[[-16 -73 -51 -84 -10  60]
 [ 33 -14 -52  56  26  52]
 [ 21  18 -34 -15   1 -13]
 [ 37 -57 -22  34 -34 -48]
 [-65 -53 -72  15 -26 -44]
 [ 34 -30 -56  45  13 -58]
 [ 29  43 -45  33  51  45]
 [ 56  77  -5 -42 -52 -36]
 [ 17 -74 -68  85 -56   3]
 [-29  21  92  44 -26 -43]
 [-54 -60  18  82  17 -46]]
:
[[-54 -60  18  82  17 -46]
 [-29  21  92  44 -26 -43]
 [ 17 -74 -68  85 -56   3]
 [ 56  77  -5 -42 -52 -36]
 [ 29  43 -45  33  51  45]
 [ 34 -30 -56  45  13 -58]
 [-65 -53 -72  15 -26 -44]
 [ 37 -57 -22  34 -34 -48]
 [ 21  18 -34 -15   1 -13]
 [ 33 -14 -52  56  26  52]
 [-16 -73 -51 -84 -10  60]]

[[  9  61 -49]
 [ -2 -35 -11]
 [-50 -27  61]
 [-42 -15  59]
 [-79  55 105]
 [-40 -26  68]]
:
[[-40 -26  68]
 [-79  55 105]
 [-42 -15  59]
 [-50 -27  61]
 [ -2 -35 -11]
 [  9  61 -49]]

[[-18 -13 -14 -22 -52]
 [-88 -77 -51 -62 -27]
 [ 16  16  -8 -13 -49]
 [ 18  25  20   5  11]
 [ 21  26  18  22  47]]
:
[[ 21  26  18  22  47]
 [ 18  25  20   5  11]
 [ 16  16  -8 -13 -49]
 [-88 -77 -51 -62 -27]
 [-18 -13 -14 -22 -52]]

[[ -12   20  -23    0    8  -34  -31   -8]
 [ -32   15   -6   20  -35  -29   35    7]
 [-104   43   21   49  -13  -11   32  -22]
 [ -13   20  -21   30  -19  -51  -76  -36]
 [ -10   15  -19   12  -11  -37  -34  -13]
 [ -30   37  -30   -6   39  -40  -58  -17]
 [ -97   49   -1   25   -3  -29   50    1]
 [  22   18  -48  -26   30  -50  -71   -4]
 [ -26   32  -28   12   11  -50  -70  -28]
 [ -23   17  -18    7  -25  -38   33   15]
 [  22   18  -53  -12    2  -69  -69   -5]]
:
[[  22   18  -53  -12    2  -69  -69   -5]
 [ -23   17  -18    7  -25  -38   33   15]
 [ -26   32  -28   12   11  -50  -70  -28]
 [  22   18  -48  -26   30  -50  -71   -4]
 [ -97   49   -1   25   -3  -29   50    1]
 [ -30   37  -30   -6   39  -40  -58  -17]
 [ -10   15  -19   12  -11  -37  -34  -13]
 [ -13   20  -21   30  -19  -51  -76  -36]
 [-104   43   21   49  -13  -11   32  -22]
 [ -32   15   -6   20  -35  -29   35    7]
 [ -12   20  -23    0    8  -34  -31   -8]]

[[ 69  45 -12  62 -33 -87]
 [ 44  48 -35  58 -51 -54]
 [-14 -24  -9  49   9 -60]
 [ 20  47 -27  46 -46 -43]
 [-61  48 -87  22 -92  13]
 [-63 -23  -1 -57  22  62]
 [-79 -18  -6 -57  14  68]
 [ -8 -61  48 -36  59   4]
 [ 26  51 -48  51 -53 -45]
 [ 37  17  48 -22  34  18]
 [-34  16 -57  62 -59 -59]
 [ 31  41 -32  51 -54 -52]]
:
[[ 31  41 -32  51 -54 -52]
 [-34  16 -57  62 -59 -59]
 [ 37  17  48 -22  34  18]
 [ 26  51 -48  51 -53 -45]
 [ -8 -61  48 -36  59   4]
 [-79 -18  -6 -57  14  68]
 [-63 -23  -1 -57  22  62]
 [-61  48 -87  22 -92  13]
 [ 20  47 -27  46 -46 -43]
 [-14 -24  -9  49   9 -60]
 [ 44  48 -35  58 -51 -54]
 [ 69  45 -12  62 -33 -87]]

[[  -8   15   15   -8   19    5   -7  -46   38   14]
 [  -1   37   10   25  -43   43   24  -38   15   -4]
 [  -4    4  -10   -1   -7   -5  -12    4   -8    1]
 [   6   63   11   60 -104   88   60  -41    2  -21]
 [   6   -4   -6  -16   17  -36  -24   24  -30    4]
 [   9  -11  -13  -11    7  -35  -19   43  -44   -2]
 [  25  -20   25  -18   43  -34   12   23  -20   -1]
 [   6    7  -16    1  -18  -19  -15   32  -46   -4]
 [  -3   14   18   23  -24   52   39  -39   40   -6]]
:
[[  -3   14   18   23  -24   52   39  -39   40   -6]
 [   6    7  -16    1  -18  -19  -15   32  -46   -4]
 [  25  -20   25  -18   43  -34   12   23  -20   -1]
 [   9  -11  -13  -11    7  -35  -19   43  -44   -2]
 [   6   -4   -6  -16   17  -36  -24   24  -30    4]
 [   6   63   11   60 -104   88   60  -41    2  -21]
 [  -4    4  -10   -1   -7   -5  -12    4   -8    1]
 [  -1   37   10   25  -43   43   24  -38   15   -4]
 [  -8   15   15   -8   19    5   -7  -46   38   14]]

[[-14  17  11   7   1 -10   3  -2  18]
 [  6   1   7  -7  16   3 -10   9  12]
 [ 39 -55  -9  -9 -39  21 -38  28 -47]
 [ 52 -37  14 -38  34  33 -55  45   0]
 [-18   2 -22  19 -29 -12  30 -25 -22]
 [  0  15  32 -12  18  12 -12  10  21]
 [  7   4  19  -7  23  -4 -30  26  34]
 [  1 -40 -33  24 -87   1  16 -17 -76]
 [ 30 -17  21 -27  20  28 -33  26  -1]]
:
[[ 30 -17  21 -27  20  28 -33  26  -1]
 [  1 -40 -33  24 -87   1  16 -17 -76]
 [  7   4  19  -7  23  -4 -30  26  34]
 [  0  15  32 -12  18  12 -12  10  21]
 [-18   2 -22  19 -29 -12  30 -25 -22]
 [ 52 -37  14 -38  34  33 -55  45   0]
 [ 39 -55  -9  -9 -39  21 -38  28 -47]
 [  6   1   7  -7  16   3 -10   9  12]
 [-14  17  11   7   1 -10   3  -2  18]]
---
[[-53  21   0 -34  50  11 -46]
 [  2  -8  -3 -38  10  23  20]
 [-30 -10  79 -75  60 -35 -55]
 [ 61 -58  68  51 -11 -39   8]
 [ 31  44 -83 -31  35  -4  39]]
:
[[-53   0  50 -46]
 [  2  -3  10  20]
 [-30  79  60 -55]
 [ 61  68 -11   8]
 [ 31 -83  35  39]]

[[ -47  -17   17   -2   15   24   23  -12  -38]
 [  11  -38    0  -35   21   -1  -25   28  -71]
 [ -37   53    8   37  -16   31   53  -40   60]
 [   2  -21   15   -9   26    7    8    9  -25]
 [   1  -55  -35  -48  -22  -39  -87   31  -97]
 [ -25  -36   24    4   26    0   14   -5  -19]
 [  23   28  -22    2  -27  -10  -18    3   26]
 [  -7   57    0   33  -19   19   38  -27   71]
 [ -12  -77    3  -42   24  -17  -43   28 -104]]
:
[[ -47   17   15   23  -38]
 [  11    0   21  -25  -71]
 [ -37    8  -16   53   60]
 [   2   15   26    8  -25]
 [   1  -35  -22  -87  -97]
 [ -25   24   26   14  -19]
 [  23  -22  -27  -18   26]
 [  -7    0  -19   38   71]
 [ -12    3   24  -43 -104]]

[[ 71  54  35]
 [ 17  28  -3]
 [  6   6  13]
 [ 73 -59  44]
 [-72  30   3]
 [-84 -65 -52]
 [ -4  30  -9]]
:
[[ 71  35]
 [ 17  -3]
 [  6  13]
 [ 73  44]
 [-72   3]
 [-84 -52]
 [ -4  -9]]

[[ 54 -25 -34  67  40]
 [ 14  28 -12 -37  22]
 [-68 103  20 -23   8]
 [-18  -5   9  15   6]
 [-36  27  19  18   1]
 [ 68 -11 -39  39 -35]
 [ 44  14 -71 -68 -63]
 [-33 -40  30  37  37]]
:
[[ 54 -34  40]
 [ 14 -12  22]
 [-68  20   8]
 [-18   9   6]
 [-36  19   1]
 [ 68 -39 -35]
 [ 44 -71 -63]
 [-33  30  37]]

[[  42  -49   -7  -15  -69   -2  -51  -26   58]
 [  36  -30 -101   21   -3  -39   12   79   14]
 [   4   14  -14    5   28   -8   31   47  -14]]
:
[[  42   -7  -69  -51   58]
 [  36 -101   -3   12   14]
 [   4  -14   28   31  -14]]

[[ 15 -36  11  63  22  50  22 -34 -20 -32 -36]
 [-23  79 -28  -6 -34  -7 -32  58 -20  54  61]
 [ 13 -52  26 -15  28  -5  22 -23  31 -22 -27]
 [ 19 -52  18  39  34  27  33 -57  -5 -57 -53]
 [ 19 -42  13  45  31  34  33 -50  -7 -49 -47]
 [ -4   3  -2 -82 -15 -52 -12  24  49  20  18]
 [-11  63 -11   3 -15   5 -15  22 -22  29  26]
 [ -8  32 -26  27 -14  19 -13  13 -39  11  16]]
:
[[ 15  11  22  22 -20 -36]
 [-23 -28 -34 -32 -20  61]
 [ 13  26  28  22  31 -27]
 [ 19  18  34  33  -5 -53]
 [ 19  13  31  33  -7 -47]
 [ -4  -2 -15 -12  49  18]
 [-11 -11 -15 -15 -22  26]
 [ -8 -26 -14 -13 -39  16]]

[[ -8  -2 -13  38  -7 -79 -26 -37   2 -10   9 -55]
 [-41  17  -4  28  -4 -34  -3  19  44   6  28 -14]
 [  9  18 -20  20   5  75  24  -5  -1  30 -26  13]]
:
[[ -8 -13  -7 -26   2   9]
 [-41  -4  -4  -3  44  28]
 [  9 -20   5  24  -1 -26]]

[[ 37 -36 -38  50  36 -71  27 -33  28  -7  22 -39  50 -41 -40]
 [ 20  46 -44  14   0 -41  22  42  29  37  25 -57   3 -58 -55]
 [ 12  34 -56   1  34 -21  22  36  57  16  54 -72  -9 -72 -56]
 [ -6 -56  44  28  -3  -5 -10 -54 -18 -29 -19  61  31  59  44]
 [-40 -40  60 -15 -72  36 -57 -33 -90 -17 -90  73  -8  72  63]]
:
[[ 37 -38  36  27  28  22  50 -40]
 [ 20 -44   0  22  29  25   3 -55]
 [ 12 -56  34  22  57  54  -9 -56]
 [ -6  44  -3 -10 -18 -19  31  44]
 [-40  60 -72 -57 -90 -90  -8  63]]
